Here is a tiny trained network, its code and every weight. The questions are about switching its units off for an input and a class, where a switched-off unit gives its printed mean instead of its output.

import numpy as np


def w(rows, s, z=0):
    codes = np.array(rows[::2]) - 128.0
    scale = np.full(codes.shape[1], s)
    scale[-1] = z or s
    return codes * scale


def f(y):
    return y / 2 * (1 + np.tanh(0.7978845608 * (y + 0.044715 * y**3)))


def log_softmax(a):
    a = a - a.max(-1, keepdims=True)
    return a - np.log(np.exp(a).sum(-1, keepdims=True))


def net(x, mask):
    res = np.array(x, float).reshape(1, 4) / 4 @ E
    y = f(res @ A[0][:, :-1].T + A[0][:, -1])
    res = res + np.where(mask, y, B[0][:, -1]) @ B[0][:, :-1]
    return log_softmax(res[-1] @ U[:, :-1].T + U[:, -1])


A, B = {}, {}
E = w([
[116,114,186,162,130,77,125,216,9],'x0',
[130,163,119,163,166,64,183,184,203],'x1',
[109,102,132,87,108,105,163,129,111],'x2',
[215,57,131,57,220,88,92,134,126],'x3',
],0.015)
A[0] = w([
[131,146,141,159,141,68,161,203,153,104],'n1',
[119,141,137,136,126,86,146,111,212,126],'n2',
[99,130,122,105,125,124,103,148,171,127],'n3',
[94,125,128,130,69,192,92,80,64,235],'n4',
[125,121,112,122,130,113,168,109,254,171],'n5',
[119,120,100,93,117,171,102,92,133,202],'n6',
[129,123,125,78,108,178,94,8,135,212],'n7',
[168,97,129,67,177,130,121,76,194,130],'n8',
[183,97,137,95,215,101,110,167,104,74],'n9',
[125,124,143,133,112,160,84,119,15,199],'n10',
[126,108,120,123,100,165,144,80,122,253],'n11',
[119,140,136,113,104,130,82,79,135,232],'n12',
[104,164,124,116,59,171,155,60,227,235],'n13',
[136,130,113,97,159,77,90,185,155,84],'n14',
[149,115,131,90,164,158,107,121,79,119],'n15',
[107,142,134,171,91,117,133,163,98,138],'n16',
[139,142,145,113,124,139,94,96,51,102],'n17',
[132,85,117,133,143,127,99,124,106,80],'n18',
[144,137,111,87,150,128,129,76,172,114],'n19',
[91,162,125,174,74,123,161,183,169,196],'n20',
[179,83,136,51,176,139,49,67,76,169],'n21',
[145,111,141,93,152,106,118,145,184,139],'n22',
],0.014,0.0054)
B[0] = w([
[102,153,186,178,176,102,191,163,172,190],'n1',
[128,142,60,94,160,89,146,154,76,181],'n2',
[141,137,105,128,155,116,130,124,123,142],'n3',
[193,209,180,145,66,135,47,64,104,217],'n4',
[167,151,14,73,103,98,142,122,84,216],'n5',
[111,111,160,172,138,148,119,102,190,180],'n6',
[82,93,201,191,128,174,121,93,254,221],'n7',
[193,207,105,130,88,240,153,189,188,204],'n8',
[188,83,190,123,154,20,99,130,159,218],'n9',
[147,161,138,92,75,129,62,131,29,220],'n10',
[133,117,153,165,115,139,108,49,164,180],'n11',
[138,97,177,132,101,149,134,80,176,171],'n12',
[72,59,68,132,168,9,100,8,120,251],'n13',
[176,149,176,133,147,73,132,129,164,171],'n14',
[115,78,106,152,174,130,102,156,88,180],'n15',
[95,161,181,127,119,190,159,175,101,178],'n16',
[135,107,116,81,134,116,107,167,55,180],'n17',
[123,83,121,133,154,108,130,160,93,155],'n18',
[161,179,112,118,124,194,166,181,151,178],'n19',
[28,110,136,105,127,162,194,132,78,213],'n20',
[61,32,70,125,152,195,124,209,168,245],'n21',
[202,179,117,148,105,146,155,142,143,169],'n22',
],0.026,0.025)
U = w([
[130,124,163,168,87,107,113,20,160,215],'0',
[155,204,186,97,46,182,115,97,22,72],'1',
[136,88,115,161,126,230,150,153,184,233],'2',
[141,76,125,74,143,122,43,214,87,91],'3',
[101,144,39,70,144,75,218,74,92,234],'4',
[2,203,189,171,153,153,218,204,107,128],'5',
[220,234,48,69,135,119,159,190,169,11],'6',
[219,100,227,167,194,39,212,125,157,4],'7',
],0.0089,0.0016)

Each question gives the input, the list of numbers given to net, and the class t.
The units are the neurons (one row each of A and B). Each row of codes is followed by its name. A weight is (code - 128) times the scale printed after its matrix; where a second scale follows, it is the last column's (A, B and U).
mask holds one flag per neuron, in row order. A switched-off neuron (its flag False) gives its mean, the last column of its row in B, instead of its output. The means were averaged over made-up inputs and are rounded, as every weight is.
A unit's drop is (log p(t) with every unit on - log p(t) with that unit switched off) / (log p(t) with every unit on - log p(t) with every unit switched off).
The circuit of an input: a set's keep is (log p(t) with only the set's units on - log p(t) with every unit switched off) / (log p(t) with every unit on - log p(t) with every unit switched off). Starting from the 12 units with the biggest drops (on a tie, the unit counted first), units are removed one at a time, each time the one whose removal leaves the highest keep (on an exact tie, the one counted first), for as long as the keep stays at least 0.8.
circuit, biggest first: the units of the circuit, biggest drop first
most important unit: the unit with the biggest drop
top k neurons: the k neurons with the biggest drops, biggest first
drop of u: that unit's drop, to one decimal
input [1,1,7,-8], class 5: most important unit => n20
input [1,0,-2,-2], class 1: top 2 neurons => (n21 n13)
input [1,6,-3,-8], class 5: top 3 neurons => (n16 n20 n1)
input [3,-2,0,0], class 1: top 2 neurons => (n21 n13)
input [-5,0,-7,7], class 2: top 2 neurons => (n21 n7)
input [5,0,0,-7], class 1: top 2 neurons => (n4 n21)
input [-8,2,-6,0], class 4: top 2 neurons => (n13 n5)
input [0,0,-4,8], class 2: top 2 neurons => (n21 n8)
input [-6,4,-2,1], class 6: top 2 neurons => (n8 n19)
input [7,-2,-8,0], class 1: top 2 neurons => (n21 n10)
input [1,-7,-8,-8], class 1: top 2 neurons => (n10 n4)
input [-8,-8,-5,2], class 2: top 2 neurons => (n21 n8)
input [3,1,0,7], class 7: top 2 neurons => (n9 n14)
input [-1,-2,-2,1], class 2: circuit, biggest first => (n13)
input [1,7,4,-1], class 5: top 2 neurons => (n13 n1)
input [-4,0,8,4], class 2: top 2 neurons => (n7 n21)
input [2,2,2,7], class 7: drop of n9 => 3.0
input [-7,6,-4,2], class 6: drop of n8 => 0.8
input [-1,-7,1,2], class 2: drop of n21 => 1.4
input [3,0,4,-5], class 1: drop of n21 => 0.5
